Below are the code and all the weights of a small trained network. Each question names an input and a target symbol and asks about switching units off, where a switched-off unit gives its printed mean instead of its output.

import numpy as np


def w(rows, s, z=0):
    codes = np.array(rows[::2]) - 128.0
    scale = np.full(codes.shape[1], s)
    scale[-1] = z or s
    return codes * scale


def norm(h):
    return h / np.sqrt((h * h).mean(-1, keepdims=True) + 1e-5)


def f(y):
    return np.maximum(y, 0)


def softmax(a):
    e = np.exp(a - a.max(-1, keepdims=True))
    return e / e.sum(-1, keepdims=True)


def log_softmax(a):
    a = a - a.max(-1, keepdims=True)
    return a - np.log(np.exp(a).sum(-1, keepdims=True))


def net(x, mask):
    ids = ['ΠΣΩδθμτφ'.index(c) for c in x.split()]
    T = len(ids)
    res = E[ids] + P[:T]
    u = 0
    for l in range(2):
        r = norm(res)
        for j in range(2):
            rows = slice(2 * j, 2 * j + 2)
            q, k, v = (r @ M[l][rows].T for M in (Q, K, V))
            z = softmax(np.where(np.tri(T) > 0, q @ k.T / 2**0.5, -1e9)) @ v
            o = O[l][rows]
            res = res + np.where(mask[u + j], z, o[:, -1]) @ o[:, :-1]
        u += 2
        y = f(norm(res) @ A[l][:, :-1].T + A[l][:, -1])
        res = res + np.where(mask[u : u + 16], y, B[l][:, -1]) @ B[l][:, :-1]
        u += 16
    return log_softmax(norm(res)[-1] @ U[:, :-1].T + U[:, -1])


Q, K, V, O, A, B = {}, {}, {}, {}, {}, {}
E = w([
[220,108,76,114,165,195,128,143,43,84,113],'Π',
[118,81,128,176,71,125,129,108,153,144,158],'Σ',
[157,110,138,119,91,93,196,141,182,91,214],'Ω',
[100,93,62,105,209,30,253,137,155,211,108],'δ',
[147,78,151,134,50,104,155,92,158,78,169],'θ',
[136,68,154,117,93,110,208,126,145,86,182],'μ',
[88,117,156,108,193,95,135,122,204,99,175],'τ',
[157,74,157,159,214,191,218,205,101,203,213],'φ',
],0.0051)
P = w([
[90,61,149,101,87,141,158,4,173,59,205],'0',
[91,83,74,127,65,175,107,169,177,70,116],'1',
[111,84,96,151,54,162,99,162,159,76,107],'2',
[131,84,117,163,58,149,95,146,148,83,106],'3',
[140,92,134,169,60,137,96,132,134,89,106],'4',
[146,95,143,176,65,130,91,120,120,99,104],'5',
[152,106,150,179,71,119,91,110,111,99,110],'6',
[153,115,158,186,77,113,85,99,102,100,112],'7',
[156,128,166,187,85,107,87,95,94,101,118],'8',
[158,137,168,190,90,100,82,85,81,101,115],'9',
[161,151,174,196,95,93,84,79,76,104,119],'10',
[162,162,177,201,102,88,80,72,68,108,118],'11',
[169,146,180,198,108,91,71,70,76,102,118],'12',
],0.0031)
Q[0] = w([
[134,229,39,5,206,243,131,209,3,234,25],'L0H0',
[166,108,236,159,116,114,130,107,146,79,200],'L0H0',
[117,139,116,80,111,149,127,136,142,142,117],'L0H1',
[57,142,114,85,121,164,91,166,147,113,120],'L0H1',
],0.0061)
K[0] = w([
[83,21,137,80,56,190,116,105,253,76,152],'L0H0',
[143,197,152,156,177,95,117,129,53,166,160],'L0H0',
[182,120,124,142,86,174,161,135,148,140,143],'L0H1',
[172,115,120,145,86,129,178,123,101,180,104],'L0H1',
],0.0047)
V[0] = w([
[55,144,199,146,137,120,107,166,145,138,165],'L0H0',
[114,118,120,127,103,72,124,113,133,129,140],'L0H0',
[193,106,102,181,149,91,192,151,119,144,100],'L0H1',
[203,133,104,135,3,128,191,127,45,199,151],'L0H1',
],0.0036)
O[0] = w([
[154,54,177,157,79,121,156,175,162,220,95,41],'L0H0',
[118,90,71,144,219,206,206,137,213,124,99,103],'L0H0',
[56,153,1,160,113,103,231,122,84,116,120,254],'L0H1',
[56,95,25,66,12,191,253,238,123,197,129,119],'L0H1',
],0.0032,0.0007)
A[0] = w([
[175,139,90,90,150,172,110,117,88,106,127,227],'L0N0',
[189,119,178,103,128,253,122,181,88,138,151,88],'L0N1',
[126,114,139,133,98,148,155,68,117,137,178,171],'L0N2',
[163,147,139,95,148,48,83,136,111,142,83,153],'L0N3',
[101,136,153,157,145,47,125,146,183,71,115,116],'L0N4',
[128,126,118,199,101,139,74,115,129,188,133,164],'L0N5',
[55,100,154,103,77,90,122,67,116,96,100,68],'L0N6',
[131,207,132,97,68,58,125,145,109,125,167,76],'L0N7',
[111,93,59,88,159,89,159,96,138,153,153,251],'L0N8',
[165,89,197,129,118,111,127,115,130,112,191,151],'L0N9',
[120,118,134,133,96,127,129,127,56,129,126,126],'L0N10',
[119,140,135,190,191,120,147,121,175,129,113,247],'L0N11',
[116,132,148,138,186,104,77,87,148,118,157,106],'L0N12',
[38,148,95,55,155,109,129,157,145,142,124,83],'L0N13',
[137,134,154,170,144,159,155,168,122,102,156,155],'L0N14',
[148,110,164,99,129,167,124,116,187,106,146,134],'L0N15',
],0.0045,0.0013)
B[0] = w([
[75,125,209,110,170,110,133,137,146,188,158,154],'L0N0',
[96,171,108,143,85,61,111,119,164,88,118,192],'L0N1',
[104,138,95,103,202,160,109,135,151,144,81,217],'L0N2',
[163,129,252,176,185,201,30,143,86,65,135,144],'L0N3',
[132,97,79,161,90,159,119,161,111,162,112,199],'L0N4',
[137,125,163,78,151,120,151,151,126,30,125,162],'L0N5',
[146,177,97,130,137,116,143,196,127,197,126,191],'L0N6',
[90,39,126,114,155,190,123,169,127,158,81,164],'L0N7',
[119,195,175,131,95,132,52,153,112,57,98,189],'L0N8',
[131,165,121,162,182,134,75,158,115,131,84,255],'L0N9',
[131,96,94,76,128,104,93,219,202,156,146,166],'L0N10',
[202,86,106,122,57,127,84,104,89,66,168,187],'L0N11',
[172,107,176,158,151,63,208,117,98,160,100,173],'L0N12',
[101,130,142,132,51,187,93,196,151,185,129,141],'L0N13',
[108,139,95,136,33,94,66,107,122,144,44,193],'L0N14',
[165,184,142,127,150,134,112,83,52,142,104,175],'L0N15',
],0.0033,0.0047)
Q[1] = w([
[190,190,185,160,254,113,47,64,93,156,89],'L1H0',
[156,85,139,213,113,14,77,173,82,61,78],'L1H0',
[190,172,245,164,232,99,87,39,122,124,134],'L1H1',
[113,165,114,53,114,193,167,108,153,161,187],'L1H1',
],0.0081)
K[1] = w([
[126,100,180,75,148,172,118,68,239,107,158],'L1H0',
[143,172,154,116,236,110,177,51,90,144,160],'L1H0',
[127,96,186,100,108,205,160,85,253,79,173],'L1H1',
[185,76,119,166,57,102,72,207,131,88,80],'L1H1',
],0.0067)
V[1] = w([
[18,175,139,175,140,143,252,165,90,146,150],'L1H0',
[158,78,92,207,115,213,139,192,46,116,237],'L1H0',
[215,99,161,69,97,183,198,85,117,51,102],'L1H1',
[185,149,138,150,139,29,165,189,159,70,208],'L1H1',
],0.0029)
O[1] = w([
[131,91,109,244,210,117,123,107,161,110,54,178],'L1H0',
[116,178,206,188,233,97,52,177,112,146,150,251],'L1H0',
[31,210,66,79,186,165,158,98,182,214,68,165],'L1H1',
[185,148,71,102,174,47,122,165,255,144,179,148],'L1H1',
],0.0039,0.0022)
A[1] = w([
[178,175,174,131,117,54,107,92,110,159,111,131],'L1N0',
[168,94,154,64,74,115,171,111,121,109,180,169],'L1N1',
[119,199,183,72,94,178,129,70,121,178,119,3],'L1N2',
[152,128,45,127,98,150,99,169,173,108,114,219],'L1N3',
[168,197,110,70,135,100,114,109,156,155,118,168],'L1N4',
[127,169,115,128,139,166,73,130,69,101,115,99],'L1N5',
[169,72,206,96,180,131,124,3,160,167,176,3],'L1N6',
[158,103,147,105,99,105,116,172,142,131,186,247],'L1N7',
[113,83,196,144,96,160,130,91,56,100,117,191],'L1N8',
[111,115,195,169,142,147,147,108,128,148,114,180],'L1N9',
[158,70,82,167,122,76,175,57,118,84,117,34],'L1N10',
[126,97,74,105,112,134,111,139,182,164,173,59],'L1N11',
[107,162,153,146,180,164,81,130,111,142,158,171],'L1N12',
[91,143,61,78,125,142,159,136,157,85,119,100],'L1N13',
[133,158,164,89,163,83,142,57,124,57,143,134],'L1N14',
[128,125,95,109,157,71,73,225,100,110,109,179],'L1N15',
],0.005,0.0013)
B[1] = w([
[143,90,151,156,158,152,129,124,137,68,143,179],'L1N0',
[101,104,35,149,181,146,93,180,121,154,86,145],'L1N1',
[198,94,185,189,113,72,116,146,72,118,127,143],'L1N2',
[126,143,143,110,130,115,147,70,82,139,147,212],'L1N3',
[116,122,158,183,106,113,154,165,166,145,180,163],'L1N4',
[60,143,134,52,136,168,159,136,123,120,152,170],'L1N5',
[124,140,5,106,110,134,133,220,106,249,81,145],'L1N6',
[105,94,139,166,189,90,117,121,135,125,49,175],'L1N7',
[117,124,79,140,146,145,185,155,237,179,137,162],'L1N8',
[167,109,137,170,149,111,115,151,174,83,186,161],'L1N9',
[169,103,98,138,37,92,232,2,118,77,99,158],'L1N10',
[182,115,128,47,130,145,193,148,122,118,142,146],'L1N11',
[153,81,127,98,94,108,91,98,101,83,112,178],'L1N12',
[158,124,152,180,155,99,64,146,126,154,113,162],'L1N13',
[93,164,89,41,43,176,137,65,81,152,135,150],'L1N14',
[127,159,142,76,118,162,130,87,129,98,157,254],'L1N15',
],0.0044,0.0063)
U = w([
[81,153,164,22,130,172,79,89,65,47,171,32],'Π',
[66,65,125,130,92,212,197,178,179,152,150,215],'Σ',
[176,210,147,83,131,48,146,127,212,181,214,207],'Ω',
[140,85,100,145,61,47,213,29,101,66,125,52],'δ',
[143,147,211,140,35,99,115,145,22,237,117,4],'θ',
[52,203,103,166,188,122,108,91,144,191,27,156],'μ',
[160,70,3,60,129,77,87,207,100,190,109,222],'τ',
[159,73,209,199,193,67,82,177,139,74,158,141],'φ',
],0.0044,0.00042)

Each question gives the input, a string of symbols that net reads in full, and the target symbol t.
The units are the heads (2 rows each of Q, K, V and O) and the neurons (one row each of A and B). Each row of codes is followed by its name. A weight is (code - 128) times the scale printed after its matrix; where a second scale follows, it is the last column's (O, A, B and U).
mask holds one flag per unit, layer by layer, with each layer's heads first. A switched-off unit (its flag False) gives its mean, the last column of its rows in O or B, instead of its output. The means were averaged over made-up inputs and are rounded, as every weight is.
A unit's drop is (log p(t) with every unit on - log p(t) with that unit switched off) / (log p(t) with every unit on - log p(t) with every unit switched off).
The circuit of an input: a set's keep is (log p(t) with only the set's units on - log p(t) with every unit switched off) / (log p(t) with every unit on - log p(t) with every unit switched off). Starting from the 12 units with the biggest drops (on a tie, the unit counted first), units are removed one at a time, each time the one whose removal leaves the highest keep (on an exact tie, the one counted first), for as long as the keep stays at least 0.8.
units of the circuit, in order: the units of the circuit, biggest drop first
most important unit: the unit with the biggest drop
k most important neurons: the k neurons with the biggest drops, biggest first
k most important neurons of layer l: the k neurons of layer l with the biggest drops, biggest first
heads that matter: for each layer, one digit per head in row order, 1 if its drop is at least 0.15 and else 0, layers parted by /
input μ φ Ω τ θ δ φ, target μ: units of the circuit, in order : L1H1, L0H1, L0N1, L0N14
input μ μ θ Π Σ Σ φ τ θ, target μ: heads that matter : 01 / 11
input Σ μ φ δ φ Σ Ω Π θ, target Π: heads that matter : 01 / 00
input Ω φ Σ μ Ω, target φ: most important unit : L1H0
input φ μ μ Σ τ Π φ μ Π θ θ μ, target φ: 2 most important neurons : L0N4, L0N7
input δ φ Σ δ θ μ φ τ φ Σ θ φ Σ, target δ: units of the circuit, in order : L1H0, L1N10
input τ τ μ δ, target δ: units of the circuit, in order : L1N10, L1H1
input μ Σ μ τ μ δ Π, target μ: heads that matter : 10 / 11
input δ φ Ω τ, target δ: heads that matter : 00 / 10
input δ Ω φ Σ μ φ Ω, target φ: heads that matter : 01 / 10
input Ω τ μ τ, target τ: heads that matter : 01 / 11
input τ φ θ θ Σ θ, target τ: heads that matter : 00 / 10
input θ φ μ φ τ φ Ω μ Π φ θ θ Σ, target θ: heads that matter : 00 / 11
input δ Ω τ τ, target δ: 3 most important neurons : L1N10, L0N4, L0N14
input Ω δ Σ τ Σ θ φ, target Ω: units of the circuit, in order : L1H1, L0H1, L1H0, L0N1
input τ φ Σ μ, target τ: heads that matter : 01 / 10
input Σ Π Ω μ Σ θ τ φ, target Σ: most important neuron of layer 1 : L1N8
input τ φ θ δ φ φ φ, target τ: 2 most important neurons of layer 1 : L1N1, L1N7
input φ θ μ φ Σ μ μ φ θ τ μ δ, target φ: 2 most important neurons of layer 0 : L0N4, L0N13
input φ Σ Ω φ Π, target Π: most important unit : L0H1
input φ μ φ, target φ: units of the circuit, in order : L1H0, L1H1, L0N1
input μ τ Σ φ Π, target μ: 3 most important neurons : L0N11, L0N0, L0N1
input τ δ Π Σ δ μ θ, target τ: 2 most important neurons : L1N1, L0N11
input Π φ δ θ Π Ω, target Π: heads that matter : 10 / 00
input μ Ω τ Ω, target μ: 2 most important neurons of layer 0 : L0N15, L0N1
input Π τ θ Σ Ω Π Ω Π Σ Σ, target Π: heads that matter : 00 / 00
input τ Ω Ω, target τ: heads that matter : 01 / 10
input Ω τ Ω Ω φ Ω Ω Π, target Ω: most important unit : L1H1
input θ δ θ δ φ Σ Π τ Σ, target θ: heads that matter : 01 / 11
input Ω τ φ Π Π φ Ω Ω μ φ, target Ω: heads that matter : 00 / 11
